Here is a tiny trained network, its code and every weight. The questions are about switching its units off for an input and a target symbol, where a switched-off unit gives its printed mean instead of its output.

import numpy as np


def w(rows, s, z=0):
    codes = np.array(rows[::2]) - 128.0
    scale = np.full(codes.shape[1], s)
    scale[-1] = z or s
    return codes * scale


def f(y):
    return np.maximum(y, 0)


def softmax(a):
    e = np.exp(a - a.max(-1, keepdims=True))
    return e / e.sum(-1, keepdims=True)


def log_softmax(a):
    a = a - a.max(-1, keepdims=True)
    return a - np.log(np.exp(a).sum(-1, keepdims=True))


def net(x, mask):
    ids = ['ΓΛΣαβεζθμξπτφ'.index(c) for c in x.split()]
    T = len(ids)
    res = E[ids] + P[:T]
    u = 0
    for l in range(3):
        q, k, v = (res @ M[l].T for M in (Q, K, V))
        z = softmax(np.where(np.tri(T) > 0, q @ k.T / 2**0.5, -1e9)) @ v
        res = res + np.where(mask[u], z, O[l][:, -1]) @ O[l][:, :-1]
        u += 1
        y = f(res @ A[l][:, :-1].T + A[l][:, -1])
        res = res + np.where(mask[u : u + 4], y, B[l][:, -1]) @ B[l][:, :-1]
        u += 4
    return log_softmax(res[-1] @ U[:, :-1].T + U[:, -1])


Q, K, V, O, A, B = {}, {}, {}, {}, {}, {}
E = w([
[120,142,35,148],'Γ',
[153,115,106,113],'Λ',
[176,89,212,134],'Σ',
[138,71,56,93],'α',
[149,83,201,144],'β',
[151,103,152,148],'ε',
[77,69,170,192],'ζ',
[254,13,145,118],'θ',
[179,167,159,71],'μ',
[47,107,166,220],'ξ',
[242,228,112,164],'π',
[127,69,31,174],'τ',
[163,91,100,49],'φ',
],0.013)
P = w([
[228,163,13,89],'0',
[148,117,121,167],'1',
[149,122,108,141],'2',
[161,135,95,131],'3',
[169,138,108,130],'4',
[192,139,91,131],'5',
[191,139,79,140],'6',
[207,136,73,118],'7',
[236,143,83,114],'8',
[229,151,59,124],'9',
[251,148,63,121],'10',
[254,153,58,111],'11',
[254,155,52,121],'12',
[231,152,97,138],'13',
],0.006)
Q[0] = w([
[2,159,150,172],'0.h0',
[49,77,233,164],'0.h0',
],0.0079)
K[0] = w([
[2,78,228,135],'0.h0',
[74,163,177,225],'0.h0',
],0.0096)
V[0] = w([
[117,81,1,229],'0.h0',
[113,61,151,243],'0.h0',
],0.0056)
O[0] = w([
[107,182,2,169,253],'0.h0',
[220,114,229,202,115],'0.h0',
],0.0087,0.0026)
A[0] = w([
[169,218,48,24,243],'0.n0',
[72,91,100,195,69],'0.n1',
[101,113,253,150,109],'0.n2',
[154,99,255,98,1],'0.n3',
],0.0098,0.0044)
B[0] = w([
[126,40,230,247,255],'0.n0',
[189,206,208,2,149],'0.n1',
[161,104,20,94,154],'0.n2',
[111,174,181,162,142],'0.n3',
],0.0078,0.0098)
Q[1] = w([
[165,164,84,75],'1.h0',
[249,146,110,101],'1.h0',
],0.013)
K[1] = w([
[174,245,79,16],'1.h0',
[254,39,206,154],'1.h0',
],0.0081)
V[1] = w([
[102,2,170,244],'1.h0',
[62,157,193,135],'1.h0',
],0.0071)
O[1] = w([
[103,220,110,1,250],'1.h0',
[45,159,210,173,112],'1.h0',
],0.0084,0.02)
A[1] = w([
[88,83,74,105,59],'1.n0',
[120,5,143,171,9],'1.n1',
[98,30,126,233,5],'1.n2',
[193,124,111,79,111],'1.n3',
],0.012)
B[1] = w([
[102,59,41,129,129],'1.n0',
[51,200,94,47,128],'1.n1',
[255,36,197,219,128],'1.n2',
[97,60,137,210,254],'1.n3',
],0.012,0.009)
Q[2] = w([
[27,104,93,248],'2.h0',
[215,145,4,1],'2.h0',
],0.0052)
K[2] = w([
[2,129,30,54],'2.h0',
[243,77,166,137],'2.h0',
],0.0069)
V[2] = w([
[151,59,53,41],'2.h0',
[181,244,7,166],'2.h0',
],0.011)
O[2] = w([
[3,124,191,175,254],'2.h0',
[96,169,39,127,100],'2.h0',
],0.012,0.0032)
A[2] = w([
[155,241,179,214,2],'2.n0',
[148,220,163,150,27],'2.n1',
[172,1,33,102,60],'2.n2',
[108,130,161,203,12],'2.n3',
],0.0097,0.0078)
B[2] = w([
[111,7,38,49,163],'2.n0',
[88,45,117,94,166],'2.n1',
[78,210,181,124,254],'2.n2',
[139,255,142,107,144],'2.n3',
],0.0098,0.0019)
U = w([
[76,206,73,145,188],'Γ',
[84,151,96,117,25],'Λ',
[194,131,120,170,213],'Σ',
[19,108,71,120,66],'α',
[147,116,101,170,131],'β',
[121,155,84,172,101],'ε',
[147,153,73,169,135],'ζ',
[64,130,127,245,164],'θ',
[154,215,182,67,67],'μ',
[173,254,113,197,253],'ξ',
[142,106,38,4,125],'π',
[78,135,25,220,163],'τ',
[56,117,139,39,61],'φ',
],0.0088,0.0059)

Each question gives the input, a string of symbols that net reads in full, and the target symbol t.
The units are the heads (2 rows each of Q, K, V and O) and the neurons (one row each of A and B). Each row of codes is followed by its name. A weight is (code - 128) times the scale printed after its matrix; where a second scale follows, it is the last column's (O, A, B and U).
mask holds one flag per unit, layer by layer, with each layer's heads first. A switched-off unit (its flag False) gives its mean, the last column of its rows in O or B, instead of its output. The means were averaged over made-up inputs and are rounded, as every weight is.
A unit's drop is (log p(t) with every unit on - log p(t) with that unit switched off) / (log p(t) with every unit on - log p(t) with every unit switched off).
The circuit of an input: a set's keep is (log p(t) with only the set's units on - log p(t) with every unit switched off) / (log p(t) with every unit on - log p(t) with every unit switched off). Starting from the 12 units with the biggest drops (on a tie, the unit counted first), units are removed one at a time, each time the one whose removal leaves the highest keep (on an exact tie, the one counted first), for as long as the keep stays at least 0.8.
circuit, biggest first: the units of the circuit, biggest drop first
most important unit: the unit with the biggest drop
top k neurons: the k neurons with the biggest drops, biggest first
top k neurons in layer l: the k neurons of layer l with the biggest drops, biggest first
input μ ξ Λ, target μ: circuit, biggest first => 2.h0, 0.h0, 1.h0
input Λ ξ α Σ θ θ φ θ ξ Σ, target θ: circuit, biggest first => 2.h0, 1.h0
input ξ Σ ξ ξ ζ, target ξ: top 2 neurons => 0.n0, 2.n2
input α α Σ ξ α, target α: most important unit => 2.h0
input θ Λ β Γ α, target θ: circuit, biggest first => 2.h0, 1.h0
input θ Σ θ τ Σ θ φ Σ φ, target θ: circuit, biggest first => 2.h0, 0.n0
input μ Σ Σ, target μ: circuit, biggest first => 0.h0, 2.h0
input π τ ξ τ π π φ ζ, target π: circuit, biggest first => 2.h0, 0.n0
input Σ ζ ξ ε ε Σ, target Σ: circuit, biggest first => 1.h0, 2.h0, 0.n0
input φ ζ φ, target φ: circuit, biggest first => 0.n0, 0.h0, 2.h0, 1.h0
input φ φ β ζ, target φ: circuit, biggest first => 2.h0, 0.n0, 1.h0, 0.h0
input π ξ Σ φ ε, target π: circuit, biggest first => 2.h0, 0.n0
input ε ξ ξ, target ξ: top 2 neurons => 0.n2, 0.n0
input Λ α π ξ, target π: top 2 neurons => 0.n0, 0.n1
input ξ π ξ ξ Γ, target ξ: circuit, biggest first => 2.h0, 1.h0, 2.n2
input ξ Γ Γ Σ Σ, target ξ: most important unit => 1.h0
input α Γ φ ξ Λ θ, target θ: top 2 neurons => 1.n3, 0.n3
input θ Λ Σ Σ Σ β, target θ: top 2 neurons in layer 0 => 0.n0, 0.n2
input ξ Γ ξ, target ξ: top 2 neurons => 0.n1, 0.n2
input Σ Σ β, target Σ: top 2 neurons => 0.n3, 0.n0
input θ μ α Σ Σ φ β Λ Σ α, target θ: top neuron => 0.n0
input Σ Σ Σ, target Σ: top 2 neurons => 0.n3, 0.n0
